[ 24 -26  23  37  19 -28 -26  29  16  24  -9   8  -3 -43   7   5  16 -34
  -8  -6  10   3  -8  17  39  27 -40  23  24   6  -4 -25  -9 -14]
k778
[ 28 -12   8  10  19  55 -40 -14  36 -56  -8  22   6  16 -11  24   0  -4
 -15  11  -9  23  27 -11  18  -7 -14 -26  22   5 -38  11  19 -27]
k689
[-39 -18  -9  -6   6  19 -25  13 -16   1  21   3 -18   6   6  15  -5 -19
 -22  -8 -19  -4  11  -6 -22   4  16   2  -6 -14   2  -9 -13 -15]
k358
[ 24 -42  17  12  12 -26  -8  -6  33 -16 -16   6 -41  37 -10  31 -20  26
 -55  17  -8   9   1   4  19  14   7 -19   6  -7 -39  30 -22  -6]
k996
[ -2 -30  28  61  36   3 -43  44  27   0  39  61 -76 -10 -12 -15 -17   1
 -14  13 -28  11 -49  15  26  23 -31  -8  20 -50 -14  26 -42  61]
k432
[-21  -3   5   6  -8 -27 -14  22 -31  -4  25   2  23  -5 -12  17  -7 -16
 -42 -71  29 -21  37  -5 -59  29  14  18  -1 -17 -12 -11  32   8]
k689
[ 26  44   5   2  10  13  15  28  18 -10  10  17  32 -27  31  -7  -5  -6
  22   1 -15  -2 -21  18   7 -14  -6  12   3 -12 -12 -27 -16   1]
k778
[ 38  13   0  16  32  35  -7  15  31 -47  12 -14  27 -64 -52 -10 -19  -7
 -20 -86 -41  14 -29 -15  48 -29 -22  45  21  12  11 -83  18 -48]
k358
[ 20 -13  17  -8   4  44 -23  23  45   3   2  16 -37 -23   6  -7 -10 -12
   4   5 -52  11 -33   6  24  -8   6  -8  17  10   1  -9  -9 -51]
k358
[ -9 -37  21  13  13 -31 -20   8  35  52   0  27 -46  11   9   7 -28  39
 -24  53  17  35  30   6 -19 -13  -2 -49   8 -44   1  11 -14  10]
k778
[  3 -47  45   1 -11  33 -28  62   9  -1   3  27 -42 -18  16  30  20 -17
  -7  -6   0  -3  -5   8   3  26  22  -3  19  14 -32  -2  15 -54]
k689
[ 80  -4  31   3  28  39   7 -28  60 -21 -33  17 -13  -3   1 -25 -14  48
  13  14  29  25  22 -20  60   6 -31 -17  24 -17   3 -26  38 -45]
k400
[-30  -3  16   3  -3 -33 -16  -5  37  20   6  -2  14 -40   2   8 -12 -18
 -16   2 -13  -8 -37   9  -8 -35  -9 -21   6  27 -17 -33  14  -4]
k689
[-38 -12  52 -17   0   1   9  13  -8 -30  18  18  -6 -31  -7   9   5  16
 -60 -49 -51 -44 -30   9  32  29 -36  24 -17   3 -41 -31  -8 -28]
k778
[-32   0  20  23  27 -71   1   8   4   2  17  26 -23 -48 -42   3 -32  23
 -45  14 -23  13 -63  -8  11  -4  19 -38   5   4 -71 -12 -18  16]
k204
[-41  -1 -46   0  20 -12  10 -10 -13  -2  15 -20  16   8   0   3  -4 -31
   1  19 -15   0  -7  -7  -9 -22  24  11 -21  -2  15 -29 -25 -18]
k358
[-13  21   8  -3   8  13 -16 -57  39 -27   2  32 -15 -16  -3  -3 -16   7
   0 -60  33 -18   9 -28  29   8 -19 -16  26 -13 -36 -26  18  33]
k996
[ 61  21 -16  22  10  -4 -51 -30  24 -49 -28 -39  44  22 -55   8 -38 -43
 -16  11 -14  24  38   5 -15 -48 -40 -36   8   2  46  43  49  15]
k689
[ 18 -25  23  25  37   3 -14  44  26  27  13  13 -37 -16  24  -2 -25  40
 -22  60 -16  28 -28  -3  33  -8  20  -5  12 -22 -21  12 -43  13]
k432
[  5  14  24  37  13 -39  30  66 -25   0  -5 -12  18 -19   9  10   5 -12
 -28  11  -4  18 -45  19  13  12  11   2  -8  20 -56  -4 -34 -27]
k204
[ 57  20  24 -11 -19  30   6  14  57  -5 -34 -10   5 -33  19 -16   6  -6
  36 -12  13 -16 -18  14  12 -17 -43 -24  12  -1  35 -20  38  -1]
k400
[  2 -16  -5  23  22 -12  12 -24  -3  18  15  11  13   1 -13   1  26  23
   2 -26 -13  33 -32 -14 -14  19  28  -8   0   5 -55 -21 -13 -23]
k204
[ -1  28  -1  27 -17   6  -3  39 -50 -32  29  12 -24  55 -25  14 -29  15
 -35  -8 -35  22  15  13  18  22  54   4  -3  -6   2  15 -11 -51]
k400
[  2  -2 -14  40  11 -78   6  14  20  10   1 -12  41 -68 -56  -1   9  -8
 -15   4  -2 -12 -66   1  28  11  -8  -3  15  -2 -14 -20 -29  62]
k778
[-21   1  24 -10 -18  42 -19 -15  48  14  -8  45 -33 -21  24  16  -2 -28
  -4  -5 -53 -23 -26   4  25  -6   6 -36  22  17  -9 -36  19 -36]
k358
[ -8  41  14  17 -10  53 -14 -49   6 -44  31  26   1  43 -45  -7 -33  10
 -20 -91 -29  14   6 -34   4   7  24 -33   0 -26 -20  -9  40 -24]
k689
[-13   2 -10   8  35  10 -51  18  53 -33   9  16 -27  12   0   0 -43 -42
 -28  11   4  12  -9 -11   0  -6  11  -8   3  -7  17 -16  -3 -28]
k432
[ 12  10  20 -32  10  13   4 -34  29 -13 -14  30   3 -17   4 -45  -3  42
  -4  24 -59 -10 -34   4  27   0 -11 -29 -11  -1 -16  15   3 -19]
k778
[ 50 -13  26  25   5   3  -5  44 -17  16  -7  17 -20 -15  -4  10  28   5
  10  26 -25  20 -10   5  17  32  31 -16  25  -6 -19   9   3  -5]
k204
[ -4 -40  15  36  18 -20  -6  31 -21   5   7  16 -13   6  -5  41   3   5
 -41   1   0  15   5   5  17  24  11  10   0 -13 -38 -11 -24 -26]
k778
[-30 -35  57 -10  20  43 -24 -67  37  30  29  55 -61 -19  12 -51  -8  53
  12 -51  -2  22   0 -26  29  14 -38 -21  14  -8 -57   2  12 -40]
k689
[ 59   9  26 -59  -5  31 -43 -29  50 -15 -40  -7 -18 -23   8 -35 -41 -12
  -6 -20 -43 -14  16   3 -21 -40 -23 -49  -3  16  33  37  80 -44]
k689
[ 19  27  -1  -1  21 -26  59 -34  19  -3 -31  -5  23   3  13 -47 -13  -5
  13  -7  15 -15 -27 -15  30   6  -1 -16 -39 -25  13 -31  15 -31]
k778
[ 11 -17 -16   9  13 -30 -10  13 -17  -1  -8   7  -2 -11   9  15   6  30
  -6  45 -16   7 -35  13   2 -16  47  -9   7   8 -35  15 -22  32]
k996
[ 34  -4 -19 -17   1  17 -40  13  -7  -5  10 -14 -10  11 -13  -7  28 -12
 -27   1 -41   0  14   9  -1  28  16  23   5   5  29  -6   8 -49]
k617
[ 28  33  63 -17   0  23  16  32  20 -31 -35  52 -12 -47  47 -11 -23 -13
 -18 -40  14 -48  10  20  23  14 -58 -12  -1 -16 -29  -4  38 -18]
k778
[ -4  44 -19  30  22 -62   4 -42  20  48 -10  -9  24 -48   3 -52 -24 -32
  16  24  -1 -18 -60 -21  62   1  18 -12   8  10  27 -22   3  40]
k432
[ 46  12  26   1  37  20 -13 -15  57 -28 -39  24  -9 -31  16 -54 -27 -25
  12  -4  30 -15  -4  -7  38   9 -58  -1   7  -2  19  11  37 -18]
k432
[ 22 -28  21  -1  17 -43 -15  10  -1  52 -20  -4 -26 -13  55 -20   8   9
   2  85  23  -4  25  21  30  28 -30   6  13   1  12  14  -9  -4]
k400
[112  28  24 -40   7   8  18  16  32 -19 -16 -25  -8   6   2 -36 -26   9
 -11  20 -26  -9 -24  10   3  25   5  16 -16  -7   1  47   3 -61]
k617
[ 25  76 -14   4   0 -44  65  41 -13 -43  17 -52  67 -23 -13  15 -55 -21
 -53   4 -79 -35 -55  26  20 -27   1  35 -24  14 -36  29 -65  23]
k358
[ 44  11   7 -13  19 -57  64 -12  30  16  -5 -42  53 -19  43   3 -28  21
  -8 -18  25 -18 -24  21 -31 -30 -38  38 -31   2 -20 -36  -6 -14]
k400
[  7 -20 -10  36  19 -21 -32 -21  -1  -6  -5   3   8  12 -18  31 -13 -25
 -14  24   4  23   0  -6  -3 -16  16 -30   6   8 -27  16  12  -4]
k689
[  20   -3   13  -25   17    6    4   16   39  -26  -35  -23    6   25
   40  -32  -16    3  -44   -7   19   11   12    8    6    8  -21    6
  -25   20   15  -37   20 -114]
k400
[ 60  33 -14   4  27  15 -15 -21  30  11 -25 -31  28 -33  22 -78   7 -49
  56 -18 -14   0 -24  -5  24 -31 -30 -14  -5 -10  72 -41  56   2]
k689
[ -2 -33 -14 -22  40 -42 -46  -8   4   3   7  -8   0  -1 -10  -8  16 -12
 -27  36 -37   6 -16  -6 -52  16  21 -13 -11  -7  14 -31  18  -5]
k204
[ -8   9  35   1 -21 -27  24 -14  24 -14  -4   7  21 -39 -47  18  -1  13
 -28 -11 -30 -32  -7   5  55  10 -28   3  17  19 -11 -17   6  -9]
k778
[ 26 -18  14   5  13 -29 -19  21  29 -17  -8   0   1  -4 -13   0 -16  13
 -20  29   5   6 -21  19 -20  -5 -18  -7  -1  -5  13 -12  15 -10]
k400
[ 33  -2   2  43  14 -39  29  57 -19 -13 -10  -8   3  -4   5  39 -15 -38
 -31 -17  33  -8  31  23  17  18 -30  24  -5 -23 -23  21 -33   4]
k778
[-38 -22  13   6   0 -29  -5  -2  10  11  32  28  -4  -8  -6  18   5   6
 -33 -28 -37 -13 -26  20 -18  15 -11  11  -6  -1 -33 -17 -27 -10]
k778
[ 14  13  17   1  28 -34 -12  -5  55   3 -26  23  -1 -30  18 -20 -25  -2
 -26  54 -14  -6 -16   6  37 -10 -27 -38   7 -14  -2 -23   5   7]
k778
[ 22  49  15  28   4   3  10   9 -20  24  12  55 -43 -24   6  -9 -13  10
  30  31 -59  21 -23   3  52  -5  53 -46  28  -7 -28  -2   3   5]
k204
[-50 -14  17  -5  -4  37   1  23  14 -48  16   4  12 -34 -18  34  27  -1
 -39   8 -35 -39   8   7  31   3 -63  12  15  -1 -28 -17 -32  35]
k358
[ 16 -39  16  13  15 -19 -23  20  52  32  22   6 -31 -14   5  18  -4  31
  -1  43   9  27 -21   3  11   6   6  -2  29  -8 -15 -32 -25  -6]
k400
[ -3 -43  36   7  37 -37 -23  52  34  19   4   7 -30 -43   3 -13 -23  20
 -43  97 -50  14 -42  29  23 -23 -26   5  10   3  -2 -11 -35 -11]
k358
[-25 -60  16  59  41 -32 -26  16  25  29   9  19 -37   2   4  28 -14  15
 -34  65  23  32 -14   5  20  -3 -21 -12  12 -12 -42  30 -58  30]
k432
[ 29   0  25  31  12  -8   3 108  -6 -22   8  17 -25 -20 -28   3   6  19
 -30  51 -63  32 -36  27  24   1  36 -14  17  -7  -4 -20 -15 -18]
k204
[ 22 -10  49 -12   3  35 -34   9  81  -5 -23  18 -45   0  -3  -2 -44  -6
 -17  44  -2  17  40   3  18 -19 -43 -32  30 -12  36  -1  26 -44]
k358
[-26  23  54  14 -44 -32   0   1  -7  11  -7  34  17 -40 -26 -18  14  32
 -35 -50  -7 -37 -20   5  42  46  19   8  38  23  -1 -49  47   7]
k996
[ -1  26 -23  -9  14  26  -4 -24 -13 -12   9 -11  11 -11  -9 -12  25  -7
  10 -39  -2  -5  39 -34   0  14  -6 -21   6 -33   5 -27  20  37]
k204
[-18 -45  34  18  29  31 -17  28   0 -32   5  37 -36 -13 -33  40  18  58
 -52  15  -9  30  19 -24  20   7   5 -41  21 -26 -58 -34   6  -2]
k204
